Here is a tiny trained network, its code and every weight. The questions are about switching its units off for an input and a target symbol, where a switched-off unit gives its printed mean instead of its output.

import numpy as np


def w(rows, s, z=0):
    codes = np.array(rows[::2]) - 128.0
    scale = np.full(codes.shape[1], s)
    scale[-1] = z or s
    return codes * scale


def norm(h):
    return h / np.sqrt((h * h).mean(-1, keepdims=True) + 1e-5)


def f(y):
    return y / 2 * (1 + np.tanh(0.7978845608 * (y + 0.044715 * y**3)))


def softmax(a):
    e = np.exp(a - a.max(-1, keepdims=True))
    return e / e.sum(-1, keepdims=True)


def log_softmax(a):
    a = a - a.max(-1, keepdims=True)
    return a - np.log(np.exp(a).sum(-1, keepdims=True))


def net(x, mask):
    ids = ['ΔΞΦΨγζηθμτ'.index(c) for c in x.split()]
    T = len(ids)
    res = E[ids] + P[:T]
    r = norm(res)
    for j in range(3):
        rows = slice(4 * j, 4 * j + 4)
        q, k, v = (r @ M[0][rows].T for M in (Q, K, V))
        z = softmax(np.where(np.tri(T) > 0, q @ k.T / 4**0.5, -1e9)) @ v
        o = O[0][rows]
        res = res + np.where(mask[j], z, o[:, -1]) @ o[:, :-1]
    y = f(norm(res) @ A[0][:, :-1].T + A[0][:, -1])
    res = res + np.where(mask[3:7], y, B[0][:, -1]) @ B[0][:, :-1]
    return log_softmax(norm(res)[-1] @ U[:, :-1].T + U[:, -1])


Q, K, V, O, A, B = {}, {}, {}, {}, {}, {}
E = w([
[162,79,199,144,151,87,152,60,25,50,137],'Δ',
[92,74,206,201,205,83,227,72,133,150,106],'Ξ',
[254,220,133,149,144,131,149,90,145,77,90],'Φ',
[243,132,81,150,200,143,138,85,217,142,145],'Ψ',
[240,172,59,188,164,171,189,158,122,172,70],'γ',
[114,73,78,109,239,104,150,43,56,125,48],'ζ',
[182,165,100,158,128,228,134,63,139,51,85],'η',
[31,109,127,158,206,134,146,123,149,32,45],'θ',
[156,133,91,158,114,107,193,202,163,45,115],'μ',
[171,221,106,176,104,100,153,115,135,82,121],'τ',
],0.0093)
P = w([
[110,52,213,30,7,146,13,217,137,235,117],'0',
[219,133,216,147,231,101,93,199,104,147,64],'1',
[219,109,171,160,250,117,65,187,130,147,144],'2',
[183,84,164,167,227,118,74,149,104,134,145],'3',
[149,136,176,153,132,115,146,126,88,154,41],'4',
[147,130,158,152,120,110,173,96,105,147,68],'5',
[146,153,151,149,168,104,168,113,109,100,149],'6',
[126,128,114,153,174,103,135,114,97,101,225],'7',
[85,151,97,144,99,118,170,68,104,121,151],'8',
[58,155,60,144,134,125,180,86,92,134,216],'9',
[65,148,49,175,121,112,196,43,105,93,253],'10',
[10,185,26,162,83,129,192,62,91,107,245],'11',
],0.0048)
Q[0] = w([
[30,105,157,115,69,133,86,163,91,147,134],'head 1',
[142,160,126,119,79,105,188,151,129,153,212],'head 1',
[224,191,105,189,136,149,122,196,181,94,153],'head 1',
[49,21,194,170,186,57,125,83,66,89,120],'head 1',
[146,130,94,59,56,156,87,174,164,211,170],'head 2',
[38,105,188,136,132,80,124,138,106,134,156],'head 2',
[165,153,111,80,79,147,122,152,155,109,152],'head 2',
[44,69,177,68,131,127,86,102,49,154,145],'head 2',
[60,104,171,127,126,80,177,83,107,117,146],'head 3',
[123,163,130,82,1,187,73,216,239,168,183],'head 3',
[226,199,47,135,97,183,169,155,177,134,102],'head 3',
[169,124,135,169,103,134,145,140,174,88,148],'head 3',
],0.01)
K[0] = w([
[162,152,137,174,214,119,148,131,110,122,206],'head 1',
[142,105,142,99,174,192,100,134,100,162,90],'head 1',
[167,103,217,111,43,117,83,143,127,172,65],'head 1',
[91,177,33,156,118,134,206,88,130,108,154],'head 1',
[171,113,205,105,193,166,46,120,176,148,64],'head 2',
[53,135,94,160,160,118,163,91,143,83,112],'head 2',
[151,115,246,102,124,144,120,118,161,105,131],'head 2',
[45,132,131,173,254,125,204,96,124,125,111],'head 2',
[67,146,86,92,162,120,159,88,80,104,176],'head 3',
[196,58,172,106,168,84,91,183,119,159,90],'head 3',
[186,96,198,116,54,157,97,188,173,178,139],'head 3',
[188,133,149,60,86,148,131,116,116,187,116],'head 3',
],0.0095)
V[0] = w([
[153,99,108,100,167,200,104,41,81,203,114],'head 1',
[131,138,176,185,148,171,202,137,100,233,181],'head 1',
[124,112,45,156,120,200,177,251,109,149,75],'head 1',
[84,2,133,129,151,168,172,173,177,87,140],'head 1',
[111,123,171,143,82,59,145,113,138,205,152],'head 2',
[141,76,144,138,123,90,148,169,70,123,165],'head 2',
[61,116,114,114,178,67,160,136,177,137,140],'head 2',
[147,208,68,156,143,55,157,170,126,105,145],'head 2',
[94,150,60,36,188,110,80,64,158,153,104],'head 3',
[143,101,112,83,129,44,161,175,158,112,136],'head 3',
[149,82,82,44,115,75,124,120,81,219,137],'head 3',
[194,154,151,142,206,161,116,66,108,188,119],'head 3',
],0.009)
O[0] = w([
[88,250,117,65,205,79,24,113,194,108,112,195],'head 1',
[180,109,72,77,79,76,58,54,112,120,39,130],'head 1',
[92,201,61,208,81,205,94,126,65,127,83,237],'head 1',
[39,114,16,123,69,108,185,211,90,79,141,116],'head 1',
[165,152,80,163,154,184,107,127,43,27,117,80],'head 2',
[181,213,87,132,87,88,184,96,133,131,133,115],'head 2',
[171,158,111,149,186,170,119,127,196,84,89,35],'head 2',
[205,122,75,68,170,181,146,183,122,228,138,144],'head 2',
[62,146,202,98,184,117,171,143,2,160,126,98],'head 3',
[97,76,170,130,100,138,119,36,105,19,56,103],'head 3',
[197,118,106,100,162,137,118,48,66,121,105,116],'head 3',
[167,152,120,138,124,168,206,150,110,231,147,253],'head 3',
],0.0078,0.0073)
A[0] = w([
[187,47,102,158,139,225,52,135,92,25,197,1],'neuron 1',
[115,156,164,49,186,123,132,67,37,117,121,52],'neuron 2',
[135,137,170,112,167,125,104,169,126,217,160,136],'neuron 3',
[2,108,191,150,119,86,116,159,146,77,145,115],'neuron 4',
],0.0086,0.0027)
B[0] = w([
[115,155,74,108,231,70,108,212,138,109,100,144],'neuron 1',
[99,136,162,108,160,60,159,159,76,167,12,214],'neuron 2',
[117,118,154,100,58,166,134,138,171,39,51,253],'neuron 3',
[106,86,158,147,119,85,3,93,139,207,163,201],'neuron 4',
],0.012,0.0057)
U = w([
[207,100,134,163,236,153,94,179,115,127,145,115],'Δ',
[166,49,208,98,111,250,128,100,133,117,100,156],'Ξ',
[163,173,98,181,124,202,69,72,106,161,92,113],'Φ',
[77,85,150,157,135,116,50,151,141,177,143,177],'Ψ',
[113,126,135,137,124,203,204,179,34,171,195,173],'γ',
[173,41,80,3,88,95,97,141,92,140,140,140],'ζ',
[112,227,126,96,159,194,118,197,199,110,113,3],'η',
[156,159,135,151,148,79,174,96,134,111,184,116],'θ',
[102,84,86,146,111,158,119,147,124,14,66,147],'μ',
[104,129,156,78,178,107,144,150,52,131,48,150],'τ',
],0.0061,0.0027)

Each question gives the input, a string of symbols that net reads in full, and the target symbol t.
The units are the heads (4 rows each of Q, K, V and O) and the neurons (one row each of A and B). Each row of codes is followed by its name. A weight is (code - 128) times the scale printed after its matrix; where a second scale follows, it is the last column's (O, A, B and U).
mask holds one flag per unit, heads first, then neurons. A switched-off unit (its flag False) gives its mean, the last column of its rows in O or B, instead of its output. The means were averaged over made-up inputs and are rounded, as every weight is.
A unit's drop is (log p(t) with every unit on - log p(t) with that unit switched off) / (log p(t) with every unit on - log p(t) with every unit switched off).
The circuit of an input: a set's keep is (log p(t) with only the set's units on - log p(t) with every unit switched off) / (log p(t) with every unit on - log p(t) with every unit switched off). Starting from all 7 units, units are removed one at a time, each time the one whose removal leaves the highest keep (on an exact tie, the one counted first), for as long as the keep stays at least 0.8.
circuit, biggest first: the units of the circuit, biggest drop first
unit that matters most: the unit with the biggest drop
which heads matter: for each layer, one digit per head in row order, 1 if its drop is at least 0.15 and else 0, layers parted by /
drop of u: that unit's drop, to one decimal
input μ Φ Ξ ζ Φ ζ μ γ μ γ τ, target μ: which heads matter -> 001
input η τ Φ τ Ξ θ Δ Ψ, target Ψ: unit that matters most -> head 2
input ζ ζ Δ ζ Δ Φ Ψ γ ζ γ θ, target Ψ: circuit, biggest first -> (head 3; neuron 4)
input Δ τ γ τ Φ, target θ: circuit, biggest first -> (head 2; head 1)
input Φ γ θ ζ ζ, target Ψ: circuit, biggest first -> (head 3; neuron 4; head 1)
input η γ μ ζ ζ Δ ζ γ Ξ γ, target Ψ: which heads matter -> 010
input Δ ζ θ Ξ Δ Δ Φ ζ Ξ Ψ Φ, target θ: circuit, biggest first -> (head 1; head 2)
input Δ Φ Δ γ μ Δ, target γ: which heads matter -> 100
input Ψ Ψ τ Ξ γ, target τ: circuit, biggest first -> (head 3; head 1; neuron 2)
input γ ζ τ θ Ξ Δ, target Ψ: circuit, biggest first -> (head 3; neuron 4)
input τ η γ Ψ τ ζ Δ Ξ τ Ψ γ, target Δ: circuit, biggest first -> (head 3; neuron 1; head 1; head 2)
input ζ Ψ Φ, target η: circuit, biggest first -> (head 1; neuron 3)
input γ γ γ Φ Φ γ Ξ Ξ Ξ, target μ: circuit, biggest first -> (head 2; head 1)
input τ ζ τ μ, target Δ: which heads matter -> 101
input θ γ μ γ θ Φ Ξ Φ Φ θ ζ, target Ψ: which heads matter -> 001
input Φ Ξ Δ ζ γ τ, target Ξ: which heads matter -> 100
input Ξ ζ Φ, target ζ: circuit, biggest first -> (head 1)
input ζ Ξ μ Δ γ μ γ γ, target η: which heads matter -> 100
input τ θ ζ Ξ γ μ θ θ, target γ: which heads matter -> 110
input μ μ Ξ, target γ: circuit, biggest first -> (head 1)
input θ Ψ η Ψ θ, target Ψ: which heads matter -> 000
input γ ζ η μ γ η γ Δ, target η: circuit, biggest first -> (head 3; neuron 3)
input Φ Δ γ, target Ξ: which heads matter -> 100
input θ γ Φ Φ γ η θ γ ζ η ζ, target η: drop of head 3 -> 0.3
input η Φ ζ η γ Φ Ξ ζ γ γ Φ, target Ψ: drop of neuron 1 -> 0.0
